Below are the code and all the weights of a small trained network. Each question names an input and a class and asks about switching units off, where a switched-off unit gives its printed mean instead of its output.

import numpy as np


def w(rows, s, z=0):
    codes = np.array(rows[::2]) - 128.0
    scale = np.full(codes.shape[1], s)
    scale[-1] = z or s
    return codes * scale


def norm(h):
    return h / np.sqrt((h * h).mean(-1, keepdims=True) + 1e-5)


def f(y):
    return np.maximum(y, 0)


def log_softmax(a):
    a = a - a.max(-1, keepdims=True)
    return a - np.log(np.exp(a).sum(-1, keepdims=True))


def net(x, mask):
    res = np.array(x, float).reshape(1, 4) / 4 @ E
    u = 0
    for l in range(3):
        y = f(norm(res) @ A[l][:, :-1].T + A[l][:, -1])
        res = res + np.where(mask[u : u + 10], y, B[l][:, -1]) @ B[l][:, :-1]
        u += 10
    return log_softmax(norm(res)[-1] @ U[:, :-1].T + U[:, -1])


A, B = {}, {}
E = w([
[193,158,184,157,2,146,44,149],'x0',
[170,239,89,155,138,88,118,58],'x1',
[92,146,93,71,128,191,95,211],'x2',
[109,161,34,138,105,198,173,72],'x3',
],0.0043)
A[0] = w([
[90,114,108,125,241,114,166,101,42],'L0N0',
[127,149,188,57,140,80,92,155,39],'L0N1',
[121,47,117,141,143,142,197,155,4],'L0N2',
[117,114,158,78,161,71,171,197,52],'L0N3',
[99,67,142,118,139,175,238,118,69],'L0N4',
[227,151,186,167,58,131,94,90,51],'L0N5',
[150,181,55,93,68,200,79,156,66],'L0N6',
[147,131,94,227,116,94,147,5,3],'L0N7',
[110,160,112,136,62,202,107,146,66],'L0N8',
[131,177,97,147,183,151,145,3,131],'L0N9',
],0.0046,0.0038)
B[0] = w([
[111,174,184,74,3,125,167,213,202],'L0N0',
[155,150,177,143,156,146,124,157,160],'L0N1',
[78,78,141,110,93,106,135,138,153],'L0N2',
[133,112,112,151,175,225,117,118,169],'L0N3',
[47,50,114,134,82,100,126,89,191],'L0N4',
[98,123,173,51,68,114,164,112,213],'L0N5',
[103,149,89,148,52,171,71,170,195],'L0N6',
[226,152,108,234,142,105,130,52,197],'L0N7',
[107,187,112,127,104,151,130,158,170],'L0N8',
[150,192,137,141,154,85,151,79,253],'L0N9',
],0.0052,0.0036)
A[1] = w([
[132,131,159,101,94,131,85,161,116],'L1N0',
[76,177,3,165,175,100,182,126,79],'L1N1',
[157,161,108,96,191,91,207,79,91],'L1N2',
[159,125,187,131,182,152,96,163,63],'L1N3',
[169,87,117,148,254,115,68,221,86],'L1N4',
[111,144,96,126,55,94,162,112,126],'L1N5',
[132,103,131,91,128,165,50,173,121],'L1N6',
[102,144,75,97,201,91,238,85,3],'L1N7',
[143,160,70,153,85,193,61,146,99],'L1N8',
[165,196,114,122,124,97,84,153,176],'L1N9',
],0.0057,0.0041)
B[1] = w([
[133,150,157,183,118,127,86,167,212],'L1N0',
[67,157,183,13,177,103,98,100,248],'L1N1',
[117,181,153,117,28,118,227,151,235],'L1N2',
[150,210,186,141,192,128,116,100,165],'L1N3',
[141,165,157,178,251,189,165,162,185],'L1N4',
[174,153,138,114,225,202,145,171,223],'L1N5',
[157,169,121,231,153,96,209,142,217],'L1N6',
[132,165,241,94,16,175,157,212,214],'L1N7',
[89,170,15,117,143,131,99,160,216],'L1N8',
[104,3,112,132,98,183,175,110,255],'L1N9',
],0.0046,0.0033)
A[2] = w([
[216,148,94,192,125,86,164,35,78],'L2N0',
[162,144,102,166,144,132,153,40,10],'L2N1',
[165,109,87,155,81,164,86,138,39],'L2N2',
[190,130,207,159,181,118,90,147,97],'L2N3',
[135,166,133,106,111,137,75,128,93],'L2N4',
[101,1,132,88,179,162,126,145,152],'L2N5',
[119,71,154,166,106,108,142,164,140],'L2N6',
[122,140,145,152,119,159,159,141,97],'L2N7',
[167,103,199,169,70,87,54,100,2],'L2N8',
[86,125,57,98,193,173,126,98,109],'L2N9',
],0.008,0.0032)
B[2] = w([
[173,107,133,242,100,87,122,115,253],'L2N0',
[208,136,164,196,127,75,138,78,191],'L2N1',
[137,146,154,172,99,153,150,185,173],'L2N2',
[188,134,145,92,181,198,109,103,247],'L2N3',
[97,98,95,148,120,144,128,127,168],'L2N4',
[91,84,133,224,125,112,141,109,240],'L2N5',
[100,122,67,102,147,139,123,88,232],'L2N6',
[128,158,152,122,102,102,130,111,185],'L2N7',
[143,71,87,2,115,113,116,143,236],'L2N8',
[191,99,121,118,160,11,69,56,199],'L2N9',
],0.0069,0.004)
U = w([
[208,151,157,239,77,64,155,51,143],'0',
[195,59,162,4,82,135,69,127,135],'1',
[22,23,121,206,136,109,163,109,160],'2',
[96,164,30,61,138,96,58,52,93],'3',
[110,159,84,179,29,196,75,216,153],'4',
[65,190,186,42,102,108,208,116,144],'5',
[93,129,102,121,188,58,87,159,3],'6',
[162,115,205,168,233,199,105,159,148],'7',
],0.013,0.0056)

Each question gives the input, the list of numbers given to net, and the class t.
The units are the neurons (one row each of A and B). Each row of codes is followed by its name. A weight is (code - 128) times the scale printed after its matrix; where a second scale follows, it is the last column's (A, B and U).
mask holds one flag per neuron, layer by layer. A switched-off neuron (its flag False) gives its mean, the last column of its row in B, instead of its output. The means were averaged over made-up inputs and are rounded, as every weight is.
A unit's drop is (log p(t) with every unit on - log p(t) with that unit switched off) / (log p(t) with every unit on - log p(t) with every unit switched off).
The circuit of an input: a set's keep is (log p(t) with only the set's units on - log p(t) with every unit switched off) / (log p(t) with every unit on - log p(t) with every unit switched off). Starting from the 12 units with the biggest drops (on a tie, the unit counted first), units are removed one at a time, each time the one whose removal leaves the highest keep (on an exact tie, the one counted first), for as long as the keep stays at least 0.8.
units of the circuit, in order: the units of the circuit, biggest drop first
k most important neurons: the k neurons with the biggest drops, biggest first
top k neurons in layer l: the k neurons of layer l with the biggest drops, biggest first
drop when u is switched off: that unit's drop, to one decimal
input [-7,0,4,-7], class 7: units of the circuit, in order -> [L1N4]
input [-7,4,5,-7], class 7: 4 most important neurons -> [L1N4 L0N3 L0N9 L0N5]
input [6,7,2,5], class 4: units of the circuit, in order -> [L0N6 L1N8]
input [-7,0,3,-6], class 7: top 2 neurons in layer 1 -> [L1N4 L1N9]
input [1,5,6,8], class 3: units of the circuit, in order -> [L2N9 L1N1]
input [3,3,-1,-1], class 1: 3 most important neurons -> [L0N5 L2N8 L1N6]
input [1,-8,3,7], class 2: 2 most important neurons -> [L0N4 L2N5]
input [-8,8,6,-8], class 5: 2 most important neurons -> [L0N0 L1N2]
input [-2,3,4,-2], class 6: 2 most important neurons -> [L2N0 L2N9]
input [3,-4,-1,-8], class 7: 2 most important neurons -> [L1N4 L0N0]
input [0,3,3,0], class 3: 2 most important neurons -> [L2N9 L0N0]
input [-3,-2,1,5], class 5: 3 most important neurons -> [L1N7 L0N9 L1N9]
input [3,3,-5,-4], class 1: 4 most important neurons -> [L2N8 L0N5 L0N9 L1N6]
input [-8,-2,4,5], class 5: units of the circuit, in order -> [L1N7]
input [-6,-3,-7,5], class 5: drop when L1N7 is switched off -> 0.4
input [1,1,1,-8], class 7: drop when L1N4 is switched off -> 0.1
input [3,-5,-4,-5], class 1: drop when L2N8 is switched off -> 0.6
